In the rows, zero is written as 128.
[122 142 117 117 133 114 111 116 124 127 123 145 112 115 131 126  90 129
 104 128 122 117 122 135 133 127 130 148 176 127 155 129 120 126  96 167
 107 202 100 133 122 128 115 117 168 124 100 135 129  76 118 117]
K_104
[159 125 130 113 139 135 115 127 124 125 101 150 136  83 133 123 132 130
 122 134 119  81 136 108 146  86 128 103 106 135 104 143 115  85 162 172
 143 143 133 114 128 122 141 122 134 132 139 154 130 111 134 115]
K_19
[146 172 145 158 140  97 151 123 146 127 117 136 115 149 113 150 124 144
 109 143 139 138 122 166 114 119 133 163 145  77 141 139 117 135 108 115
 109 121 131 139 162 118 122 129 114 130 123 112  98 143 101 109]
K_169
[155 161 136 141 137  99 115 123 134 152 116 145 112 125 117 136 120 163
 109 142 123 119 123 141 119 124 134 161 152  88 140 166  97 122 114 139
 133 169 130 128 152 119 136 122 159 127 116 127 124  82 107 107]
K_248
[105 137 121 130 137 140 151 102 123 109 122 131 102 160 147 135 102 122
 107 116 137 137 119 140 125 126 145 160 188 107 143 108 158 130  87 117
  82 166 115 143 126 149  82 134  96 147 134 103  87 171  95  84]
K_888
[132 132 147 135 132 125 152 138 131 132 126 128 126 119 104 112 113 143
 128 121 114 132 110 121 139 116 126 131 102 123 127 132 125 111 137 138
 129 130 133 136 120 130 139 160 102 150 139 156 129 146 122 101]
K_892
[134 146 127  96 134 134 146 126 114 127 102 146 134 102 118 140 137 118
 122 118 113 131 129 134 138 105 131 124 113 126 103 113 134  93 177 145
 133 143 118 114 122 121 138 148  97 134 145 163 143 112 154 121]
K_892
[116 134 114 111 133 130  97 113 115 137 116 152 110 119 134 117  90 135
 115 135 125 119 124 123 143 102 128 148 171 139 154 145 118 126  97 164
  88 199  90 136 108 130 108 113 172 138 102 127 130  76 120 102]
K_851
[145 147 114 104 148 133 125 127 117 131 102 151 122 110 148 138 131 130
 133 119 117 121 140 126 146  98 137 123 116 124 106 130 127  85 163 162
 146 159 132 123 131 128 130 121 126 132 140 153 131  80 139 120]
K_248
[147 118  95  92 120 135  95 114 141 123 122 135 117 138 155 136 101 129
 140 104 125 144 118 136 146 110 138 115 151 106 128 174 130 126 110 167
 110 175 153 133 128 103 127 123 160 126 108 153 143  89 112 131]
K_169
[169 148 126  80 112 165  73 129 128 168  82 183 139  64 100  95 116 147
 130 140  97 101 108  93 180  77 136 133 124 148 129 184  98 103 118 210
 125 179 106 122 106  91 160 147 174 149  94 164 185   4 136 134]
K_892
[114 128 162 182 130  99 218 144 147  96 136 121  97 171 118 148 130 138
 118 123 148 157 127 152 107 125 146 155 125  86 119  62 164 140 125  84
  99  92 126 158 148 141 117 169  13 178 170 119  89 242 104  91]
K_15
[168 128 104  73 116 153  57 122 126 157  99 162 165  70 124 107  99 146
 157 128 114 111 110 129 153 115 144 101 132 144 122 200 101 118 135 190
 149 213 173 106 124 114 152 116 221 116 102 146 181  57 116 168]
K_888
[153 151 147 144 130 134 134 147 133 137 125 140 132 112 116  97 108 156
 147 128 124 141 123 117 141  97 128 127  77 123 123 132 113 119 138 123
 157 139 122 131 130 123 143 161 133 155 142 134 129 126 127 106]
K_851
[149 135 153 134 119 126 128 133 151 141 118 140 131 115 114 110 101 149
 132 131 120 142 123 116 139  92 139 131  89 114 129 150 105  88 135 155
 147 134 116 126 128 119 155 145 128 140 107 155 141 101 122  99]
K_169
[144 109  97 111 122 154 115 120 134 132 128 140 127 142 160 129 110 131
 143 117 143 130 128 122 136 124 138 122 157 131 110 147 145 145 117 148
 122 180 145 131 137 104 131 135 144 145 125 124 143 126 115 151]
K_570
[147 104  97  91 126 136 105 115 125 131 114 145 127 108 143 130  99 136
 138 106 121 135 114 134 148 116 132 113 143 136 113 164 130 133 134 172
 109 177 162 123 118 113 140 132 165 131 128 158 155 110 111 140]
K_892
[105 136 143 144 107 128 127 136 133 128 123 114 117 159 118 129 132 132
 146 131 142 136 140  98 125 113 127 144 134 139 116 122 146 134 124 125
 125 124 115 137 117 118 104 133 106 119 129 152 113 106 119 108]
K_851
[144 148 120 111 125 145 118 130 113 126  88 150 132 106 133 113 130 116
 130 126 119  83 129 135 148  99 148 119 107 135 105 124 129  82 155 157
 147 157 151 110 131 126 132 122 115 125 143 137 133 117 129 113]
K_888
[144 128 143 141 129 121 136 137 139 140 125 133 118 125 114 112 124 151
 138 135 134 121 118 118 143 131 133 109  94 111 123 139 118 101 138 133
 140 131 127 129 125 133 139 138 122 158 139 122 132 143 130 104]
K_409
[140 121  87  97 116 144  96 132 134 139 124 146 115 135 142 125 103 137
 153 111 121 121 125 136 155 141 125 124 158 113 135 182 133 140 120 174
 125 199 160 117 123 102 134 123 168 129 121 146 148 112 108 139]
K_191
[155 150 134 117 142 144 116 141 124 137  83 168 131  92 130 123 127 159
 133 143 111  90 115 115 161  97 140 144 125 130 132 162 104 113 109 165
 113 149 133 145 131 108 137 131 123 180 117 124 153  57 139 135]
K_248
[ 93 148 132 143  99 141 162 143 128 123 128 103 131 161 109 129 152 123
 153 129 140 159 132 125 124 131 139 156 143 106 126 123 162 124 132 107
 137 120 139 131 114 123 101 147  80 112 140 148 115 153 115 107]
K_191
[116 154 127 133 142 126 193 130 118 105 110 126 123 141 129 158 135 104
 123 114 127 106 131 145 129 121 146 137 135  96 100  93 169 110 164 104
 130 115 140 130 148 137 105 150  41 139 172 123  92 189 125 102]
K_888
[120 133 108 111 136 137 118 117 126 121 118 125 107 124 148 126  96 126
 108 126 121 115 123 117 145 113 127 157 180 111 164 153 132 121  96 160
 105 195 118 137 124 127 100 124 156 145 110 117 117 103 115  84]
K_191
[ 95 139 139 149  93 132 141 121 133 137 122 115 120 171  97 138 149 130
 135 135 154 162 133 122 121 138 146 157 145 111 125 118 169 123 138 107
 123 108 117 134 119 127 101 138  86 120 122 141 119 131 119  98]
K_409
[113 144 126 136 154 105 167 112 134 106 123 119  95 160 147 157 110 115
 104 127 131 139 138 129 116 121 134 173 200 114 123 107 163 135  94 130
  89 174 111 159 148 146  96 124 105 132 125 108  76 149 113 106]
K_248
[134 148 131 138 121 143 152 135 123 114 114 157 129 125 127 139 126 139
 127 126 123 117 116 138 138 125 153 146 147  99 134 123 123 126 104 135
 103 143 107 139 120 103 124 144  67 176 135 133 133 108 135 121]
K_104
[145 125 109 114 111 127 122 120 127 121 124 132 122 137 140 132 119 144
 137 103 132 125 117 136 130 116 140 124 162 108 106 147 150 137 136 155
 111 174 180 130 127 100 124 128 129 129 131 155 135 131 111 149]
K_19
[133 118  89  90 117 137 115 112 128 133 136 152 109 144 139 138 105 130
 140 104 123 144 113 136 149 135 117 125 154 123 122 159 144 132 113 161
  99 170 142 124 116 111 123 150 145 129 138 154 141 119 123 141]
K_892
[144 121  79  93 113 134  96 129 124 129 107 140 105 135 151 128 114 134
 153 109 121 110 128 134 152 130 128 118 154 124 121 168 131 129 112 175
 121 196 174 116 132 102 137 114 170 125 121 151 154 101 109 135]
K_191
[139 139 168 146 125 105 163 145 134 125 124 137 127 131 117 124 122 156
 124 126 130 131 119 137 128 119 151 152 112 107 132 114 137 126 129 130
 125 136 125 143 140 139 127 157  79 143 141 147 140 149 113 109]
K_15
[162 148 142 108 120 138 113 136 127 135  88 160 141  99 115 125 130 136
 137 146 113  94 113 119 161  91 143 133 119 120 125 157  99 100 117 177
 114 144 125 132 119 102 150 124 133 143 111 143 154  59 139 122]
K_169
[136 153 142 135 109 152 143 135 109 134 103 164 135 116 127 135 135 141
 134 128 122 117 125 128 136  97 149 161 128 123 129 136 125 119 129 133
  98 151 109 131 108 111 127 146  83 157 139 135 137  81 147 111]
K_851
[137 160 126 131 117 143 141 136 124 125 115 161 133 114 123 127 115 127
 126 125 118 100 117 128 143 116 143 160 146 119 145 140 119 130 109 158
 111 169 112 137 126 100 134 142 100 166 122 125 140  76 133 128]
K_104
[121 142 110 123 132 123 176 124 142 114 126 148 118 158 137 166 136 141
 140  91 132 153 131 150 125 139 150 150 192 106 101 120 171 158 122 126
  91 163 158 150 149 127 120 127  83 165 146 136 108 152 109 144]
K_248
[129 156 132 126 137 138 162 117 108 118  94 144 147 136 125 143 142 104
 121 128 138 108 142 152 133 102 157 126 107 112 110 105 151  84 171 129
 142 130 144 114 143 132 111 131  72 130 160 120 125 146 132 112]
K_888
[ 88 139 118 156 147 123 189 108 133  96 141 113  90 173 148 160 116 129
  77 102 143 144 127 145  99 141 137 172 206  85 152  86 189 151  95  94
  76 134 125 158 137 147  74 141  50 171 152 113  55 211  97  71]
K_19
[156 143 146 143 140 118  98 124 135 154 122 146 131 124 106 111 121 157
 109 143 126 100 130 133 123 103 131 156 144 102 133 159 101 142 117 142
 134 156 138 129 139 114 132 136 159 136 122 137 125 127  99 121]
K_19
[156 146 147 113 111 141 106 140 126 148 112 154 141  84 109 118 132 143
 130 149 117  90 116 110 158 103 136 142 128 139 150 169 116 112 118 176
 130 155 128 128 118 113 143 145 140 139 115 137 161  52 133 128]
K_15
[154 139 116  96 131 140 102 127 131 131  98 141 140  97 143 126 131 113
 127 123 119 102 136 115 155 101 125  96  89 138 117 150 111  75 156 170
 157 141 134 106 129 121 147 116 154 120 121 151 131  73 144  98]
K_169
[115 158 134 178 132 123 201 122 130 109 145 123 104 190 138 154 129 122
  94 119 147 135 118 167  83 138 127 180 174  70 140  85 160 167 116  67
  91 145 116 146 154 128 107 155  45 157 155  94  80 218 112  87]
K_570
[124 139 132 129 100 136  94 138 131 140 121 138 125 124  96 105 126 139
 154 136 130 154 123 106 133 110 127 142 122 133 136 158 121 135 120 139
 134 141 109 125 113 112 122 128 148 110 111 157 133  75 122 103]
K_851
[121 162 133 132 139 133 125 107 139 149 102 133 123 127 115 124 109 128
 104 143 142 116 128 123 137 113 142 155 173 127 153 138 141 122 106 151
 112 173 113 148 125 139 111 113 136 157  94 120 119 100 114 107]
K_409
[143 116 104 113 129 122 141 122 135 105 120 147 116 159 151 149 114 134
 150 107 128 147 124 134 129 127 151 134 168  96  96 127 149 152 111 136
  98 182 162 149 148 107 118 136 107 160 136 126 124 143 113 153]
K_248
[135 157 130 164 141 108 154 129 133 114 133 137 105 148 115 137 121 137
 126 126 132 125 112 156 111 120 121 154 159  89 142 132 112 163  98  96
  90 133 120 145 148 121 122 139 110 152 142 109  91 174 103  99]
K_851
[131 137 114 106 150 127  95 121 128 142 113 146 113 116 130 124 105 140
 116 139 116 118 127 112 147 107 131 153 167 123 144 148 115 133  92 162
 117 196 121 149 125 135 110 113 174 146 105 119 125  70 111 110]
K_248
[101 155 122 139 141 133 155 119 126 115 124 129 124 145 139 139 102 118
  99 117 141 148 123 146 112 128 138 161 179 106 149  91 153 142 108 122
 107 172 109 145 126 137  99 131 109 145 127 119 102 142 120 101]
K_104
[135 144 160 157 137 129 173 133 127 114 121 125 139 141 111 116 122 136
 132 131 138 138 120 140 126 107 143 150  93 100 122 116 141 120 151 110
 130 119 141 138 153 131 123 156  73 163 156 112 121 185 115  97]
K_888
[155 134 146 122 123 138 111 133 148 161 111 149 136 108 103  95 110 149
 142 144 123 118 129 106 149 102 142 126 101 124 125 150 107 102 134 162
 157 169 123 127 121 131 154 136 145 160 116 141 160  98 120 116]
K_409
[132 127 108 126 107 137 151 116 132 114 127 148 135 143 144 151 118 138
 133  93 137 137 112 148 116 130 141 141 173  99 121 149 164 150 133 133
  97 168 173 131 134 119 115 137 102 137 145 151 119 164 108 128]
K_19
[144 140 162 153 125 124 155 145 148 136 124 145 134 120 116 115 110 155
 129 137 136 148 124 136 128 106 142 159 103 110 131 122 136 125 133 131
 136 130 131 141 140 139 136 162  77 156 139 143 134 155 103 103]
K_15
[113 159 137 166 147 121 234 130 114  85 122 128 126 155 149 182 146 108
 128 118 145 152 143 173 103 142 143 135 127  84 100  46 159 111 159  72
 122  97 120 131 143 147 111 148   7 146 194 127  80 217 136 110]
K_104
[149 134 140 138 129 130 134 144 136 133 110 125 140  91 114 105 120 156
 138 143 126 121 126 116 147 108 133 127  88 117 132 147 108  97 141 156
 148 135 144 129 129 122 145 138 132 161 126 147 146 109 108 100]
K_191
[121 145 124 132 145 131 184 125 126 102 114 120 109 149 156 158 141 109
 120 106 130 138 148 127 128 110 146 139 137 114 106  82 164 103 146 112
 134 134 142 140 140 136 113 139  66 152 159 120  96 143 136 108]
K_248
[116 125 125 152 117 119 189 120 137 105 144 124 111 184 150 168 125 131
 130 104 162 166 126 166 109 142 145 159 172  87 121 101 187 170 123  99
  85 130 153 147 139 127 103 150  45 141 162 127 107 212 102 127]
K_15
[146 120 120 123 110 130 148 118 139 122 123 152 132 135 152 154 105 132
 148 117 145 144 124 151 132 126 146 137 164 120 117 146 158 148 128 151
 101 170 157 128 135 124 135 137 106 143 139 149 137 147  94 140]
K_15
[159 165 146 132 142 121 106 119 132 143 114 141 132 117  96 104 120 141
 125 152 123 114 124 146 131 102 146 149 149 105 135 163 100 136 112 139
 145 160 132 121 150 115 131 125 166 128 117 113 124 117  97 132]
K_888
[117 141 140 144 112 137 194 140 128 114 105 155 119 142 126 143 144 127
 132 121 128 113 124 138 127 123 155 162 146  94 131 111 136 133 115 124
  91 137 117 133 122 114 126 136  41 170 146 125 137 147 124 108]
K_191
[119 145 143 148 100 144 134 122 136 133 122 124 122 137 115 131 138 135
 144 146 149 155 122 126 123 126 133 158 132 117 134 136 142 126 137 120
 131 111 110 130 111 128 118 143 112 114 129 148 127 125 118 106]
K_409
[142 151 124 120 139 143 122 134 116 123 108 153 138 106 138 129 129 109
 136 131 124 100 143 127 143 112 131 111 106 137 122 117 112 101 148 139
 170 154 123 108 132 117 133 130 132 123 139 125 130 103 150 136]
K_104
[141 145 115 113 139 146 139 132 114 132 116 146 142 120 149 128 135 112
 122 124 123  98 136 130 141  97 131 122 113 130 109 126 135  95 164 146
 144 141 112 118 135 125 129 135 110 129 147 135 137 106 153 123]
K_570
[146 160 137 136 113 137 140 145 120 125 102 165 135 110 130 127 133 142
 140 125 122 105 110 129 136  92 141 146 121 116 116 149 115 126 136 140
  98 143 111 134 128 102 132 139  90 165 139 135 139  90 147 116]
K_851
[156 159 131 135 140 107 110 137 121 143  98 141 114 106 112 119 120 153
 123 150 126  94 124 150 140 130 126 147 126 102 167 184  83 129 109 156
 136 169 142 117 136 111 131 114 175 111 114 126 138  93 110 121]
K_191
[119 139 142 126  97 139 104 126 138 150 112 125 130 131  98 120 146 131
 149 139 140 135 128 101 129 120 135 130 123 140 138 160 120 113 123 139
 148 141 125 125 112 129 121 127 154 103 106 145 146  79 127 120]
K_409
[118 137 137 128 140 127 177 131 122 102 109 123 107 140 142 148 136 108
 111 115 129 116 149 134 128 106 146 141 131 120 124  79 165 108 147 123
 127 137 129 135 138 138 118 143  37 157 153 139 112 160 128  94]
K_15
[157 115 130  90 123 139  34 128 127 161  99 132 128  73 102  89 118 139
 137 140 105  82 132  72 160  81 121 105 115 172 141 182  83  99 125 202
 168 167 141 119 104 106 153 111 233 113  79 190 171  14 121 133]
K_19
[125 132 119 141 143 138 183 126 111 105 117 127 117 141 160 148 141 109
 120 110 139 106 132 134 122 112 133 124 120 118 108  90 147 103 155 103
 118 119 124 131 137 134 117 140  56 151 159 128 103 172 138  96]
K_570
[124 152 153 181 144 112 216 141 135 105 130 124 124 178 121 149 136 139
 130 124 140 157 134 148 110 122 145 158 112  78 105  78 165 131 141  81
 120 103 145 158 152 142 113 160  22 169 174 113  83 214 120 104]
K_248
[141 138 106  80 154 140  56 116 131 155  98 146 116  77 135 106  96 151
 114 144 107 117 124 100 163 103 124 127 152 152 159 178  89  94  89 193
 142 201 113 139 122 131 130 115 235 139  79 134 155  15 125 123]
K_248
[159 141 143 120 125 150  95 133 141 161 112 148 146  84 116  83 107 155
 138 141 116  97 116 105 158 101 136 115  89 130 135 170  94  93 140 173
 160 174 126 131 109 133 150 145 160 162 112 153 157  83 123 110]
K_409
[124 150 149 170 127 121 197 133 148 120 135 118 113 167 111 135 133 134
 114 122 145 154 124 139 115 128 146 148 114  75 121  97 164 117 143  96
 123 106 116 147 142 139 122 161  39 177 162 112 101 198 122  73]
K_409
[128 147 136 124 141 139 185 123 118 107  98 141 140 124 132 156 149 110
 113 117 129 133 134 139 128 109 137 124 110 116 103  90 153  98 168 122
 117 112 132 126 134 131 121 146  44 160 168 139 118 151 148 106]
K_892
[142 115 119 108 113 129 128 122 139 128 114 156 129 126 145 146 110 126
 129 112 139 136 122 146 135 127 143 131 156 115 139 152 149 145 122 158
 105 179 148 124 130 124 128 128 127 127 131 142 151 115 111 128]
K_15
[115 146 116 118 139 138 106 110 128 138 106 155 129 129 132 123  89 130
 105 136 132 138 129 139 135 119 134 149 171 122 152 119 125 115  96 155
 117 182  94 130 126 134 112 120 155 140 104 133 131  94 112 100]
K_104
[ 88 128 135 159 101 126 160 138 136 123 129 104 108 183 115 135 143 121
 117 120 145 136 129 114 100 132 132 166 140 110 130 106 155 155 121  88
 123 111 108 140 131 116 103 157  64 131 127 136 110 150 111  84]
K_570
[106 144 151 147 104 132 148 132 143 120 124 103 112 148 122 136 142 119
 134 141 150 158 136 121 121 126 137 165 147 129 134 120 162 141 108 107
 137 108 116 141 125 129 104 163  74 112 128 151 110 142  98 103]
K_15
[137 147 137 132 109 156 143 121 119 121 109 159 125 132 124 136 131 135
 124 136 124 107 106 131 141 104 152 160 150  95 122 136 144 122 109 137
  88 147 128 142 129 109 111 153  70 166 140 108 132 121 120 103]
K_888
[115 133 154 130 108 115 138 141 138 125 113 111 114 141 103 136 143 119
 136 146 143 149 133 124 124 131 134 151 149 122 131 117 156 149 119 123
 129 137 114 139 126 133 116 143 104 103 128 163 127 133 106 107]
K_15
[178 128 141 112 129 153  60 139 126 168 111 161 151  69 112  68 107 154
 146 165 118 105 120  95 160  84 122 123  69 151 135 179  75  98 131 183
 175 172 109 120 129 117 161 132 204 125  97 147 183  45 124 122]
K_570
[123 142 115 119 136 146 107 105 136 138 104 129 111 117 133 130 105 126
 105 141 139 128 120 122 132 100 133 149 171 118 145 127 143 116 112 147
 116 177 123 148 122 142 108 121 149 148 105 124 124 110 111  88]
K_409
[131 136 128 131 117 145 157 136 118 127 101 157 119 140 119 124 131 132
 116 126 129 105 109 124 139 104 148 156 145  99 136 128 141 127 115 132
  92 155 106 139 133 103 125 148  74 174 128 114 145 115 138  95]
K_570
[140 129  99 113 113 146 113 116 134 140 119 146 128 125 144 129 118 140
 151 119 140 140 111 148 134 134 146 123 158 117 110 157 139 136 124 146
 111 172 163 134 117 119 132 124 139 139 121 132 148 130 118 156]
K_409
[143 136 114 123 116 130 136 118 141 131 128 143 132 135 142 141 118 136
 150 117 145 125 114 146 131 146 139 121 154 111 122 168 139 150 129 141
 110 172 158 129 128 121 125 122 128 138 132 120 137 138 115 155]
K_409
[143 119 100 115 119 129  84 127 127 129 124 145 115 116 149 138 103 132
 151 109 137 113 120 124 141 155 119 107 129 144 138 163 110 144 108 154
 144 177 158 118 129 107 130 119 191 101 114 142 140  89 113 144]
K_104
[154 156 128 137 132 114 113 132 127 153 110 148 127 118  96 117 129 150
 111 142 132 114 111 155 122 124 141 145 155  98 147 166 100 141 114 138
 117 171 119 124 136 114 137 118 160 128 109 132 130 101 109 115]
K_570
[165 132 107  82 136 158  62 133  98 156  98 148 153  70 139  95 132 122
 142 148 109  86 129 109 158  92 119  97  89 160 123 164  80  77 163 176
 167 173 114 101 115 118 157 113 204 106 109 149 176  34 157 135]
K_570
[154 146 152 105 114 145 119 139 123 142  94 155 133  89 121 128 130 130
 122 146 119  96 119 106 156  94 150 146 132 134 146 144 119 119 109 175
 118 174 117 142 113 110 137 146 124 157 114 130 171  40 141 133]
K_15
[126 169 143 177 134 110 191 114 130 111 126 125 117 173 118 154 127 141
 102 126 144 135 122 170  89 125 136 180 188  73 132 100 159 148 115  90
  86 136 148 147 150 132 109 147  55 154 150 129  71 217  93 105]
K_19
[ 91 147 141 148 125 116 176 137 133 113 122 109 119 172 106 146 153 122
 131 119 142 166 135 123 113 146 140 161 142 115 128 104 170 141 119 102
 123 115 131 153 136 138  98 146  77 122 140 140  96 145 115 103]
K_248
[116 133 137 116  99 114 103 149 144 141 110 110 101 122 107 123 132 133
 136 130 132 130 130 100 136 118 136 141 138 150 142 150 137 137 115 161
 141 149 124 134 116 119 123 133 145  97 102 171 143  64  99 115]
K_15
[147 141 103  80 137 139  44 107 139 161 106 135 119  96 121 106  95 130
 109 138 112 101 124  89 172  97 123 126 150 139 150 172  96  91  91 204
 145 175 115 133 113 116 132 106 227 118  66 157 136  14 113  92]
K_169
[122 154 114 117 154 131 120 123 139 138 107 133 102 134 135 121 114 142
  98 125 126 132 136 108 143 107 137 152 164 122 135 125 148 117  99 155
 130 175 120 153 144 135 109 121 149 149 113 116 106  90 119  98]
K_248
[107 132 117 119 153 130 146 120 128 124 118 135 103 147 138 136 101 131
 103 125 120 135 130 118 129 115 139 156 175 103 148 112 145 125 100 139
 115 192 116 153 129 144 105 126 127 149 126 109 110 128 130 101]
K_248
[116 142 118 100 140 128 112 112 117 132 103 134 110 137 122 111 105 124
 107 126 122 114 129 127 147 109 147 139 165 125 146 130 137 108  96 154
 118 193 122 130 129 142  95 118 157 126 115 111 122 107 114 101]
K_888
[150 148 123 111 110 156 104 141 114 145  96 169 145  87 122 127 125 140
 129 148 102  61 105 108 162 102 126 145 130 111 147 179 109 103 127 192
 111 166 129 128 119 102 142 130 135 159 117 141 171  43 135  99]
K_191
[155 121 110 106 114 125  94 120 131 134 113 149 119 118 148 138 112 143
 149 124 144 123 124 136 144 126 135 130 147 141 122 151 129 141 109 162
 120 171 164 127 132 120 130 126 162 115 119 151 149 108  95 145]
K_15
[149 148 138 131 104 138 140 132 129 140  92 163 125 119 107 128 134 132
 134 139 127  76 113 114 154 103 150 141 137 114 133 144 126 113 115 151
  97 167 132 140 116 114 127 137  96 175 120 118 142  87 139 120]
K_409
[147 143 146 148 125 133 151 144 132 131 108 145 139 140 115 108 120 146
 136 139 125 135 135 130 142  98 141 148  86  98 130 130 125 104 137 142
 133 132 123 132 143 120 136 150  92 172 139 136 146 130 118  96]
K_191
[ 93 132 132 150  98 128 140 137 130 113 132 106 103 167 123 133 133 123
 144 116 141 146 130  97 112 131 117 150 133 132 128 111 155 146 121  97
 122 118 113 137 125 125 100 153 103 107 134 147  96 135 116  83]
K_851
